In the rows, zero is written as 128.
Each row is followed by its class; each block has classes of its own.
[146 121 161 135 116 106 110 135  85 146 121  96 140 189 136 131 135 146
 147 129 112 164 150] => Z
[150 137 168 105 115 107 121 151  80 194 126  89 113 145 132 126 135 117
 144 132 125 142 139] => Z
[114 135 146  80 110 115 104 148  83 213 107 126 117 119 141 102 151 138
 135 146 140  91 128] => P
[144 152 114 121 136 132 133 120 105 113 135 140 125  99 133 151 120 107
 116 116 134 124 132] => T
[143 131 147 128 129 129 132 120 126 111 131 104 111 122 135 124 129 138
 131 114 133 150 125] => T
[153 149 135 126 131 131 124 119  98 105 125  98 140  91 144 147 138 122
 126 109 122 151 129] => T
[157 130 150 124 115 111 120 123  85 154 110 119 120 161 138 124 121 140
 138 138 112 135 133] => Z
[133 119 149 110 112 118 124 146 110 172 125 134  87 133 150 114 127 103
 137 140 132 113 130] => Z
[142 134 145 146 106 100 109 143 117 192 116 130 101 144 124 126 140  99
 146 147 129 125 147] => Z
[145 141 144 135 124 121 123 121 119 104 131  81 124 114 135 129 132 124
 129 110 124 138 138] => T
[115 138 143  93  99 108 112 142 103 217 113 120 120  96 132  97 141 122
 133 153 140 100 140] => P
[144 115 151 130 106 112 122 129 112 161 119 120 107 169 145 117 127 121
 141 142 124 132 135] => Z
[131 125 145  98 110 108 110 129  90 185  94 112 122 158 148  92 130 155
 136 146 139 146 141] => P
[142 139 152 130 103 104 123 151 115 202 121  98 109 159 128 119 140 106
 140 138 115 124 142] => P
[137 138 154 134 117 112 107 156 113 173 117  79 127 154 124 119 117 142
 140 129 114 157 140] => Z
[129 137 125 135 132  99 130 115 142  99 121 122 135 119 124 133 133 134
 126 125 139 144 125] => T
[138 126 135 120 121 106 122 137 109 154 124 125 114 149 138 130 155 123
 141 131 125 131 142] => Z
[142 141 135 126 138 126 135 119 119 101 126 104 106 130 133 117 136 131
 134 113 133 154 142] => T
[156 143 116 137 138 132 126 114 107 114 131 119 132 113 157 151 141 118
 122 116 134 132 125] => T
[145 130 134 119 133 150 132 118 112  85 129 129 118 128 141 127 123 137
 131 122 141 130 140] => T
[128 132 158 134 111 102 111 150 116 191 112 114 117 173 128 118 143 125
 149 140 116 148 157] => P
[137 132 140 122 143 124 149 119 115 101 118 110 104 124 145 125 129 135
 127 105 134 149 131] => T
[136 136 136 124 123 124 129 123 121 110 130 114 115 141 130 126 124 130
 129 121 130 136 127] => T
[148 129 146 121 102 115 125 124 106 150 125 138 126 174 135 122 127 118
 133 129 127 121 133] => Z
[151 129 150 126 117 102 106 139  94 105 115 102 130 177 147 129 130 139
 141 141 112 150 134] => Z
[139 144 146 123 122 114 110 145  98 176 120 103 121 141 124 133 134 129
 131 136 122 139 142] => Z
[139 131 171 129 100 106 108 144 114 188 119 113 112 165 126 122 134 116
 144 138 118 133 142] => P
[144 140 135 114 121 129 121 124 101 141 136  97 120 117 141 139 130 128
 135 114 115 150 130] => T
[138 131 162 131  95 113 113 155 114 182 117 108  98 162 128 125 137 115
 142 145 118 139 136] => P
[151 139 124 117 129 133 126 121 113 124 131 119 133 103 142 144 124 122
 129 116 132 130 147] => T
[137 143 133 118 136 133 126 117  97 121 135 106 140 120 135 148 127 137
 118 112 118 136 130] => T
[118 126 137  88 110 102 118 141  84 204  99 119 116 149 139 100 142 158
 145  95 139 123 135] => P
[149 142 142 143 122 114 109 136 113 163 131 114 119 154 134 146 134 124
 143 123 121 139 136] => Z
[147 147 135 119 138 136 122 113  89  99 124 112 136 122 155 148 131 146
 125 113 149 156 138] => T
[133 138 146 145 126 111 110 141  97 141 115  91 145 172 132 135 137 157
 145 130 110 168 119] => Z
[126 125 174  91 104 100 104 136  79 216 103  78 120 147 150 101 149 146
 140 145 125 121 146] => P
[136 138 141 130 121 109 113 139 106 153 123 108 124 137 124 131 136 117
 133 119 127 129 142] => Z
[139 137 163 136 102 104 108 153 121 189 134 112 110 183 120 120 144 115
 155 149 109 134 137] => P
[134 132 158 107 113 109 117 149 104 187 120 108 107 145 126 116 137 132
 135 142 112 140 139] => Z
[135 139 148 136 117 106 105 145 108 160 117 107 118 167 124 122 132 127
 142 133 112 149 141] => Z
[139 126 163 118 105 100 110 149 111 189 121  99  92 171 133 110 135 124
 148 143 141 136 140] => P
[142 130 151 129 110 136 107 145 116 172 117 129 103 159 124 117 143 104
 145 129 134 132 141] => Z
[132 121 161 119 106 103 107 152 110 177 107 115 114 195 135 102 134 142
 156 160 117 150 143] => P
[ 99 135 146 112 109 102 109 148  96 186  79 122 118 153 130  88 135 162
 137 153 134 127 134] => P
[138 129 135 122 112 110 115 129 110 182 119 131  95 132 137 129 146 102
 137 139 130 122 134] => Z
[138 142 123 138 133 133 120 116 100 113 135 106 143 100 144 154 132 117
 120  99 127 131 134] => T
[148 138 112 152 134 136 125 110 101 112 139 123 147 112 142 151 125 128
 120 118 133 134 124] => T
[138 133 150 117 118 111 112 133 101 165 120 116 113 152 135 133 126 125
 144 104 123 131 143] => Z
[143 145 129 120 125 121 136 119 123 128 136 101 124  98 128 140 141 103
 129 106 126 130 131] => T
[142 136 140 110 106 115 116 140 103 170 114 122 125 148 138 134 130 181
 136 136 125 124 135] => Z
[146 138 144 130 120 109  99 135 115 153 120 111 109 140 136 135 137 118
 138 132 120 128 133] => Z
[142 139 133 109 133 137 134 124 112 149 140 122 121  74 141 150 122 120
 136 104 120  96 134] => T
[160 129 145 132 113 121 115 128 101 174 126 106 117 154 138 140 142 114
 144 125 128 127 132] => Z

Next block, with new classes.
[ 78 116  96 122 120 116 124 151 136  74 121 131 112 140 123 125 117 153
  25 133 140 115 145] => D
[121 156 179 129 119 127 129 117 129 114  93 120 112 144 137 134 153 162
 135 133 164 112 140] => C
[131  84 103 111 117 130 125 145 138  69  62 157 169 148 125 124  75 113
 138 114 133 112 111] => D
[134 154 158 126 131 144 137 138 141 167 148 116 111 122 134 138 178 140
 167 138 115 118 150] => C
[135 163 175 119 140 131 102 113 139 117 149  86  74 143 112 116 114 147
 130 132 139 120 136] => L
[142 143  92 134 122 138 107 126 105 112 108 117 152 132 128 110  98 141
 146 109 172 127 136] => V
[123 121  89 132 119 134 123 130 118 115  75 125 158 125 135 111 141 163
 142 112 160 104 141] => D
[124 151 167 118 145 110 127 116 155  94 148 119  88 150 115 139  55 114
  95 140 129  99 123] => L
[134 178 150 131 138 123 123 122 133 112 148 103 115 131 176 122  85 128
 104 128 171 116 124] => U
[129 142 179 121 138 124 125 124 139  93 155 116  82 144 103 120  90 124
  87 143 142 129 117] => L
[116 165 140 131 137 123 130 138 127 116 135 101 108 153 124 125 108 157
  95 127 164 126 139] => M
[128 140 172 123 134 124 128 121 140 114 134 128 114 143 122 133  93  91
  96 140 132 121 120] => C
[119 147 120 126 127 135 116 116 139 101 113 126 111 126 122 129 116 159
 104 124 153 114 136] => V
[118 129 154 127 134 134 124 137 120 133 138  93 139 142 131 140 129 131
 114 145 149 102 152] => C
[160 134 130 117 149 128 122 116 151 107 161 125  92 138 100 124  55  88
 149 126  97 120 112] => V
[130 145 131 129 132 123 118 120 144  95 107 110 103 140 120 111 104 153
 110 120 168 128 127] => M
[115 152 194 138 124 118 157 114 141 128 112 124 106 140 130 142 111 130
 117 127 141 120 134] => C
[157 143  83 127 138 125 107 120 153  81 141 108  80 133 107 104  61 124
 123 127 140 121 104] => M
[117 138 103 136 129 126 115 144 132  93 105 108 150 144 115 111  91 148
 104 102 180 112 146] => V
[106 146 164 123 102 132 127 128 132 102 120 145 104 142 129 136 122 138
 135 140 129 103 146] => V
[148 135 147 128 129 140 118 127 124 134 102 114 140 137 125 129 117 136
 173 123 145 106 138] => U
[115 134 108 123 141 116 131 118 146  71 166 135  77 136 113 125  71 126
  57 120 120 120 129] => V
[137 135 123 131 136 118 124 120 134 103 128 114 124 137 124 114  78 112
 120 118 158 116 123] => L
[140 140 183 139 130 127 135 122 134 125  83 129  95 152 127 137 117 121
 156 133 126 127 117] => C
[106 162 160 141 118 119 115 120 144  77 135  93  83 157 112 130  68 148
  52 129 173 102 145] => L
[ 90 118  42 128  98 128 112 157 125  66  59 124 131 132 129 105 159 222
  73 115 173 123 151] => D
[106 115  71 116 117 118 121 156 145  76  84 130 146 138 122 117 102 149
  82 123 160 109 130] => D
[136 163 166 129 133 133 111 123 139 109 131 104  94 140 121 124 101 142
 124 131 152 107 134] => V
[117 103  77 129 125 123 124 144 122 118  94 138 151 117 144 123 165 160
 124 117 149 136 143] => D
[107 143 137 116 136 123 128 130 112 136 169 116 102 125 121 125 142 134
  67 128 134 135 136] => C
[149 118 115 122 109 148 109 125 146 108  70 132 170 133 129 109 141 140
 211 119 115 111 128] => D
[121 185 130 141 140 136 113 126 134  93 124  91  87 130 122 113 119 172
 108 123 169  99 167] => U
[150 168 136 143 137 134 116 115 130 127 141  99 123 128 115 121 118 140
 107 128 156 134 115] => M
[137 139 154 128 126 130 126 136 122 134  97 112 144 130 143 129 132 136
 138 130 164  99 138] => U
[141 155 179 131 127 130 110 114 140  99  97 107 119 144 121 141  97 142
 143 126 142  81 137] => U
[132 134 168 132 121 123 120 126 116 142 112 112 158 136 141 140 110 121
 124 114 162  89 119] => U
[136 162 116 136 141 132 121 120 128 111 130 100 131 122 130 115  99 129
 104 127 156 116 125] => M
[121 125 105 123 143 124 130 145 131 116 102 131 126 142 133 116 102 138
 110 119 137 104 146] => V
[141 152 124 139 143 131  78 117 145 128 149 108 108 132 124 129 102 129
 123 112 155 131 121] => M
[126 152  85 129 143 141 111 141 118 150 125 114 145 126 137 114 174 168
 120 126 161 133 145] => C
[152  96  80 133 127 143 109 135 126 123 148 136 160 121 103 120  91  79
 170 127  94 114 120] => D
[167 143 211 128 106 138 120 122 123 136  66 125 156 136 123 123 145 119
 210 148 155  81 126] => C
[129 142 110 137 137 126 131 113 143 106 130 110 132 130 123 113  81 126
  92 111 186 130 109] => M
[113 148 122 150 133 127 130 136 104 156 156  97 122 111 146 123 200 164
  76 134 152 139 135] => C
[129 152 129 126 130 138 113 138 129 118 131  96 107 138 127 115 130 163
 124 135 152 113 156] => V
[122 140 141 122 124 131 120 125 116 117 151  94 121 144 122 125 125 125
 120 120 135 110 140] => V
[152 141 171 114 131 129 133 124 134 113 147 126 116 153  88 141  61  77
 152 142 102  93  89] => L
[130 147  80 139 150 131 120 109 144  70 144 119 112 134 113 109  34 121
  92 122 169 121 126] => M
[121 138 120 134 124 126 122 128 134 104 147 111 113 143 117 121 144 135
 108 141 136 101 153] => V
[128 111 104 125 107 151 132 138 113 128  71 130 175 130 144 128 164 151
 179 132 140 117 142] => D
[138 141 114 133 136 136 114 125 138 114 149 107 106 132 111 119 108 135
 135 134 136 121 135] => M

Next block, with new classes.
[ 93 135 125 172 125 121 108 132  97 144 147 135 149 126 105 138 116 150
 125 119 141 129 112] => H
[ 87 116 134 173 121 113 155 142 135 106 143  91 107 132 136 134 153 134
 126 122 127 124 122] => B
[107 136 127 149 129 116 116 146 113 117 118 121 117 129 125 130 110 133
 119 131 135 134 126] => B
[161 137 127 154 139 144 145 128 135 142 200 139 157  80 122 117 145 148
 117 110 121 113 128] => H
[136  80 109 108 141 101  39 119 112  94 111 134  99  98 114 103 119 105
 129 161 116 144 129] => B
[109 129 160 145 122 126 189 129 136 134 149  96 118 135 137 136 167 126
 145 126 128 110 118] => B
[222 109 127 155 147 121 178 139 121 107 112 129 103 131 144 108 112 126
 127 142 115 108 106] => B
[153 130 138 147 112 109 171 146 144 123  96  84 118 155 142 108 137 134
 129 134 124 148 107] => B
[180 178 121 151 149 163 158 143 132 143 178 149 119 173 135 108  65 182
 132 106  84 135  78] => H
[136 146 137 141 129 128 182 143 141 141 144 127 148 145 132 154 161 137
 125 123 137 113 104] => H
[139 136 110 169 140 112 133 132 139 115 161 127 141 132 118 147 148 140
 119 112 158 122 149] => H
[116 149 105 212 124  83  60 137 138 106 169 157 152 139 118  96  75 150
 108 158 137 152 137] => H
[ 20 127  95 174 125 114  93 112 135 116 241 128 121 106 121 124 142 155
 102  91 124 135 171] => H
[177 119 138 208 108  98 185 151 147 121 123  86  21 157 201 140 183 122
 126 120 131 104 122] => B
[216 140 105 182 141 105 114 149 136 105 118 116  99 123  83 101  62 144
 144 155 124 144 122] => B
[ 81 126 113 166 120  95 126 119  92 113 144  98  60 127 155 101  88 186
 133 125 112 146 122] => B
